Here is a tiny trained network, its code and every weight. The questions are about switching its units off for an input and a target symbol, where a switched-off unit gives its printed mean instead of its output.

import numpy as np


def w(rows, s, z=0):
    codes = np.array(rows[::2]) - 128.0
    scale = np.full(codes.shape[1], s)
    scale[-1] = z or s
    return codes * scale


def norm(h):
    return h / np.sqrt((h * h).mean(-1, keepdims=True) + 1e-5)


def f(y):
    return y / 2 * (1 + np.tanh(0.7978845608 * (y + 0.044715 * y**3)))


def softmax(a):
    e = np.exp(a - a.max(-1, keepdims=True))
    return e / e.sum(-1, keepdims=True)


def log_softmax(a):
    a = a - a.max(-1, keepdims=True)
    return a - np.log(np.exp(a).sum(-1, keepdims=True))


def net(x, mask):
    ids = ['ΔΘΛΦΨΩαβεζημξστ'.index(c) for c in x.split()]
    T = len(ids)
    res = E[ids] + P[:T]
    r = norm(res)
    for j in range(2):
        rows = slice(2 * j, 2 * j + 2)
        q, k, v = (r @ M[0][rows].T for M in (Q, K, V))
        z = softmax(np.where(np.tri(T) > 0, q @ k.T / 2**0.5, -1e9)) @ v
        o = O[0][rows]
        res = res + np.where(mask[j], z, o[:, -1]) @ o[:, :-1]
    y = f(norm(res) @ A[0][:, :-1].T + A[0][:, -1])
    res = res + np.where(mask[2:6], y, B[0][:, -1]) @ B[0][:, :-1]
    return log_softmax(norm(res)[-1] @ U[:, :-1].T + U[:, -1])


Q, K, V, O, A, B = {}, {}, {}, {}, {}, {}
E = w([
[107,86,76,9],'Δ',
[150,194,165,75],'Θ',
[187,87,133,83],'Λ',
[101,134,66,184],'Φ',
[132,88,94,97],'Ψ',
[180,220,226,61],'Ω',
[63,42,102,110],'α',
[160,105,149,198],'β',
[143,173,87,219],'ε',
[176,110,129,113],'ζ',
[139,226,141,166],'η',
[113,139,110,135],'μ',
[82,186,87,219],'ξ',
[152,234,211,131],'σ',
[147,34,88,160],'τ',
],0.012)
P = w([
[130,167,121,132],'0',
[41,3,195,125],'1',
[154,159,143,86],'2',
[132,165,125,140],'3',
[51,65,177,96],'4',
[154,159,142,87],'5',
[133,166,127,141],'6',
[60,83,163,86],'7',
],0.018)
Q[0] = w([
[143,93,55,74],'H0',
[206,84,58,9],'H0',
[158,139,66,193],'H1',
[122,150,145,167],'H1',
],0.012)
K[0] = w([
[163,190,104,132],'H0',
[161,254,128,72],'H0',
[163,167,105,165],'H1',
[104,112,111,152],'H1',
],0.014)
V[0] = w([
[34,141,158,95],'H0',
[4,65,159,126],'H0',
[186,213,58,129],'H1',
[34,98,112,224],'H1',
],0.0022)
O[0] = w([
[115,137,129,19,245],'H0',
[29,189,83,215,254],'H0',
[82,197,89,254,37],'H1',
[177,79,101,87,157],'H1',
],0.0041,0.00095)
A[0] = w([
[112,46,111,2,163],'N0',
[100,169,157,190,206],'N1',
[248,99,129,154,2],'N2',
[149,133,222,72,201],'N3',
],0.0094,0.0042)
B[0] = w([
[123,170,174,202,252],'N0',
[115,1,173,110,190],'N1',
[91,168,175,57,123],'N2',
[66,39,53,184,254],'N3',
],0.0085,0.0062)
U = w([
[84,6,133,98,117],'Δ',
[61,140,206,76,99],'Θ',
[53,185,139,159,30],'Λ',
[96,121,2,165,124],'Φ',
[117,248,127,141,131],'Ψ',
[127,118,62,34,164],'Ω',
[176,151,132,193,114],'α',
[197,192,167,187,133],'β',
[200,141,184,54,212],'ε',
[195,168,72,113,254],'ζ',
[214,58,74,113,169],'η',
[42,189,63,65,71],'μ',
[142,164,111,191,84],'ξ',
[237,78,187,154,111],'σ',
[176,175,244,180,50],'τ',
],0.014,0.0069)

Each question gives the input, a string of symbols that net reads in full, and the target symbol t.
The units are the heads (2 rows each of Q, K, V and O) and the neurons (one row each of A and B). Each row of codes is followed by its name. A weight is (code - 128) times the scale printed after its matrix; where a second scale follows, it is the last column's (O, A, B and U).
mask holds one flag per unit, heads first, then neurons. A switched-off unit (its flag False) gives its mean, the last column of its rows in O or B, instead of its output. The means were averaged over made-up inputs and are rounded, as every weight is.
A unit's drop is (log p(t) with every unit on - log p(t) with that unit switched off) / (log p(t) with every unit on - log p(t) with every unit switched off).
The circuit of an input: a set's keep is (log p(t) with only the set's units on - log p(t) with every unit switched off) / (log p(t) with every unit on - log p(t) with every unit switched off). Starting from all 6 units, units are removed one at a time, each time the one whose removal leaves the highest keep (on an exact tie, the one counted first), for as long as the keep stays at least 0.8.
units of the circuit, in order: the units of the circuit, biggest drop first
unit that matters most: the unit with the biggest drop
top k neurons: the k neurons with the biggest drops, biggest first
heads that matter: for each layer, one digit per head in row order, 1 if its drop is at least 0.15 and else 0, layers parted by /
drop when u is switched off: that unit's drop, to one decimal
input β η Ψ Ψ, target ζ: units of the circuit, in order	(N3, H1, N0, N1)
input μ μ τ ζ, target ε: units of the circuit, in order	(N2, N3, N0)
input η Ω Ω ε μ Λ Δ, target Ψ: top 3 neurons	(N0, N1, N3)
input Θ σ τ Ω, target Θ: heads that matter	00
input β η η μ μ Φ, target ζ: heads that matter	00
input ζ Ω τ, target τ: heads that matter	00
input μ τ ζ Θ, target μ: units of the circuit, in order	(N0)
input β σ Ω Φ Ψ Ω ζ, target ε: units of the circuit, in order	(N2, N0, N3)
input ζ τ Δ Ω Δ Θ, target Ω: top 3 neurons	(N3, N0, N1)
input σ Θ μ, target Φ: top 2 neurons	(N3, N1)
input Φ Φ ζ Ω Ω β, target Δ: top 3 neurons	(N0, N3, N2)
input Φ Φ τ Θ μ τ μ Ω, target Δ: drop when N3 is switched off	1.7
input α μ Θ, target Ω: drop when N1 is switched off	0.3
input Ω Δ Φ Δ η Δ, target μ: drop when H0 is switched off	0.1
input τ Ψ η σ Λ β, target Δ: unit that matters most	N0
